Below are the code and all the weights of a small trained network. Each question names an input and a target symbol and asks about switching units off, where a switched-off unit gives its printed mean instead of its output.

import numpy as np


def w(rows, s, z=0):
    codes = np.array(rows[::2]) - 128.0
    scale = np.full(codes.shape[1], s)
    scale[-1] = z or s
    return codes * scale


def f(y):
    return y / 2 * (1 + np.tanh(0.7978845608 * (y + 0.044715 * y**3)))


def softmax(a):
    e = np.exp(a - a.max(-1, keepdims=True))
    return e / e.sum(-1, keepdims=True)


def log_softmax(a):
    a = a - a.max(-1, keepdims=True)
    return a - np.log(np.exp(a).sum(-1, keepdims=True))


def net(x, mask):
    ids = ['αβδηθλμπσφψω'.index(c) for c in x.split()]
    T = len(ids)
    res = E[ids] + P[:T]
    r = res
    for j in range(3):
        rows = slice(2 * j, 2 * j + 2)
        q, k, v = (r @ M[0][rows].T for M in (Q, K, V))
        z = softmax(np.where(np.tri(T) > 0, q @ k.T / 2**0.5, -1e9)) @ v
        o = O[0][rows]
        res = res + np.where(mask[j], z, o[:, -1]) @ o[:, :-1]
    y = f(res @ A[0][:, :-1].T + A[0][:, -1])
    res = res + np.where(mask[3:15], y, B[0][:, -1]) @ B[0][:, :-1]
    return log_softmax(res[-1] @ U[:, :-1].T + U[:, -1])


Q, K, V, O, A, B = {}, {}, {}, {}, {}, {}
E = w([
[172,166,67,18,60,206,61,189,4],'α',
[65,71,223,195,109,92,175,98,124],'β',
[54,13,185,129,138,195,169,127,65],'δ',
[55,113,199,81,231,101,168,189,104],'η',
[105,114,77,175,179,71,61,216,183],'θ',
[13,33,69,68,185,147,96,195,210],'λ',
[152,116,181,244,134,134,107,179,76],'μ',
[170,128,153,156,60,7,87,85,138],'π',
[43,42,145,55,97,45,157,66,194],'σ',
[154,149,211,126,156,33,135,165,81],'φ',
[102,33,112,186,59,134,95,104,154],'ψ',
[10,3,108,218,121,207,118,84,228],'ω',
],0.0065)
P = w([
[181,87,143,101,123,189,41,170,138],'0',
[32,49,145,153,112,31,149,146,143],'1',
[26,50,153,151,118,24,136,141,130],'2',
[26,49,137,161,126,21,128,158,131],'3',
[16,48,142,152,123,17,123,159,129],'4',
[21,48,143,154,126,22,120,159,130],'5',
[18,49,141,160,119,23,118,158,128],'6',
[14,51,135,155,128,20,116,160,114],'7',
[18,43,138,157,131,12,97,171,120],'8',
[3,49,141,159,129,27,97,170,123],'9',
],0.0044)
Q[0] = w([
[216,218,87,102,112,228,176,58,132],'H1',
[214,222,89,93,126,231,183,62,128],'H1',
[3,1,228,164,134,16,85,197,105],'H2',
[100,69,36,154,33,58,8,182,126],'H2',
[252,244,64,94,132,248,203,19,152],'H3',
[4,10,181,152,122,15,51,236,97],'H3',
],0.0088)
K[0] = w([
[53,90,141,222,156,27,200,112,167],'H1',
[60,94,138,226,138,28,196,104,163],'H1',
[240,106,141,56,115,232,36,123,164],'H2',
[167,225,45,26,64,217,98,150,23],'H2',
[52,96,133,219,174,6,183,129,147],'H3',
[200,168,114,32,78,254,71,127,102],'H3',
],0.0083)
V[0] = w([
[251,156,133,224,56,23,93,101,144],'H1',
[61,89,89,243,123,71,107,106,255],'H1',
[145,104,24,120,25,214,81,125,121],'H2',
[104,104,100,214,239,223,104,192,156],'H2',
[247,172,176,241,127,141,111,164,26],'H3',
[184,191,40,39,207,1,97,178,160],'H3',
],0.0071)
O[0] = w([
[128,45,134,142,42,86,89,171,63,95],'H1',
[230,36,130,94,105,165,161,126,134,219],'H1',
[198,126,22,100,122,89,173,136,70,187],'H2',
[145,108,131,47,187,196,87,56,104,254],'H2',
[54,98,132,70,70,150,44,136,67,67],'H3',
[125,104,138,254,187,80,100,97,87,190],'H3',
],0.0095,0.002)
A[0] = w([
[157,91,58,98,2,93,150,192,15,168],'N1',
[54,99,192,39,99,180,34,97,19,5],'N2',
[137,54,116,153,170,113,98,80,49,193],'N3',
[41,159,229,129,141,93,69,112,86,157],'N4',
[99,112,98,173,111,110,128,206,162,177],'N5',
[71,107,146,216,46,65,95,182,107,115],'N6',
[192,158,60,62,206,211,167,87,158,153],'N7',
[120,232,28,187,152,134,75,213,57,31],'N8',
[43,134,156,157,108,104,57,191,90,109],'N9',
[68,106,170,186,190,125,84,113,112,155],'N10',
[175,78,219,98,68,152,136,133,200,212],'N11',
[188,55,63,40,28,86,167,180,96,151],'N12',
],0.0061,0.0029)
B[0] = w([
[40,154,75,225,154,187,199,137,81,220],'N1',
[211,111,37,200,85,114,111,143,242,219],'N2',
[147,72,99,112,150,77,85,92,85,255],'N3',
[145,182,130,153,100,196,69,63,158,214],'N4',
[117,107,185,117,99,89,160,160,140,203],'N5',
[143,123,173,101,24,81,152,103,113,222],'N6',
[159,185,108,106,32,98,188,36,75,164],'N7',
[229,94,190,162,214,157,174,217,162,147],'N8',
[193,139,170,152,58,141,120,103,165,217],'N9',
[167,121,181,153,146,133,92,85,114,221],'N10',
[134,68,217,67,194,163,124,230,172,189],'N11',
[126,127,127,178,163,254,146,139,95,215],'N12',
],0.0064,0.0045)
U = w([
[60,156,58,172,196,202,189,172,49,135],'α',
[181,156,197,106,44,99,79,85,154,60],'β',
[167,35,114,105,199,81,57,82,36,180],'δ',
[50,206,201,183,203,189,91,67,155,147],'η',
[207,108,154,188,179,68,205,216,241,150],'θ',
[67,92,228,28,135,174,80,253,149,126],'λ',
[163,169,151,154,133,130,129,138,99,70],'μ',
[181,191,63,176,114,88,181,28,107,65],'π',
[10,192,55,2,72,40,130,101,116,254],'σ',
[210,151,164,82,106,176,158,115,99,99],'φ',
[68,113,165,172,65,115,180,122,64,79],'ψ',
[130,129,25,177,88,172,83,119,207,95],'ω',
],0.0046,0.003)

Each question gives the input, a string of symbols that net reads in full, and the target symbol t.
The units are the heads (2 rows each of Q, K, V and O) and the neurons (one row each of A and B). Each row of codes is followed by its name. A weight is (code - 128) times the scale printed after its matrix; where a second scale follows, it is the last column's (O, A, B and U).
mask holds one flag per unit, heads first, then neurons. A switched-off unit (its flag False) gives its mean, the last column of its rows in O or B, instead of its output. The means were averaged over made-up inputs and are rounded, as every weight is.
A unit's drop is (log p(t) with every unit on - log p(t) with that unit switched off) / (log p(t) with every unit on - log p(t) with every unit switched off).
The circuit of an input: a set's keep is (log p(t) with only the set's units on - log p(t) with every unit switched off) / (log p(t) with every unit on - log p(t) with every unit switched off). Starting from the 12 units with the biggest drops (on a tie, the unit counted first), units are removed one at a time, each time the one whose removal leaves the highest keep (on an exact tie, the one counted first), for as long as the keep stays at least 0.8.
circuit, biggest first: the units of the circuit, biggest drop first
unit that matters most: the unit with the biggest drop
k most important neurons: the k neurons with the biggest drops, biggest first
heads that matter: for each layer, one digit per head in row order, 1 if its drop is at least 0.15 and else 0, layers parted by /
drop when u is switched off: that unit's drop, to one decimal
input θ π φ μ β σ θ σ π, target δ: circuit, biggest first => (H3, H2, N3, H1)
input ω β μ, target φ: heads that matter => 111
input σ θ σ β σ α θ σ, target σ: heads that matter => 110
input β θ θ, target λ: circuit, biggest first => (H3, H2, N11, H1)
input σ θ θ σ σ σ θ δ, target θ: heads that matter => 011
input θ η σ α, target α: heads that matter => 010
input ω β θ η, target φ: heads that matter => 111
input σ η μ θ σ θ θ λ, target θ: heads that matter => 011
input η μ φ ψ η, target η: circuit, biggest first => (H1, H2, N4)
input δ θ β, target σ: heads that matter => 101
input σ ψ β σ θ β μ θ θ φ, target θ: heads that matter => 011
input η μ θ θ θ θ, target η: heads that matter => 110
input η σ μ, target η: unit that matters most => H1
input φ θ θ θ η σ δ, target β: heads that matter => 111
input σ μ θ σ, target θ: heads that matter => 011
input α π ω θ μ σ, target σ: circuit, biggest first => (H1)
input π σ ω μ θ ω λ θ θ, target ψ: 2 most important neurons => (N1, N6)
input μ θ θ σ σ π θ β, target ω: drop when N11 is switched off => 0.0
input μ θ η σ μ, target ω: drop when N2 is switched off => 0.8
input θ σ θ, target δ: drop when H2 is switched off => 0.3
input μ σ σ θ δ θ π η θ η, target ω: 2 most important neurons => (N2, N4)
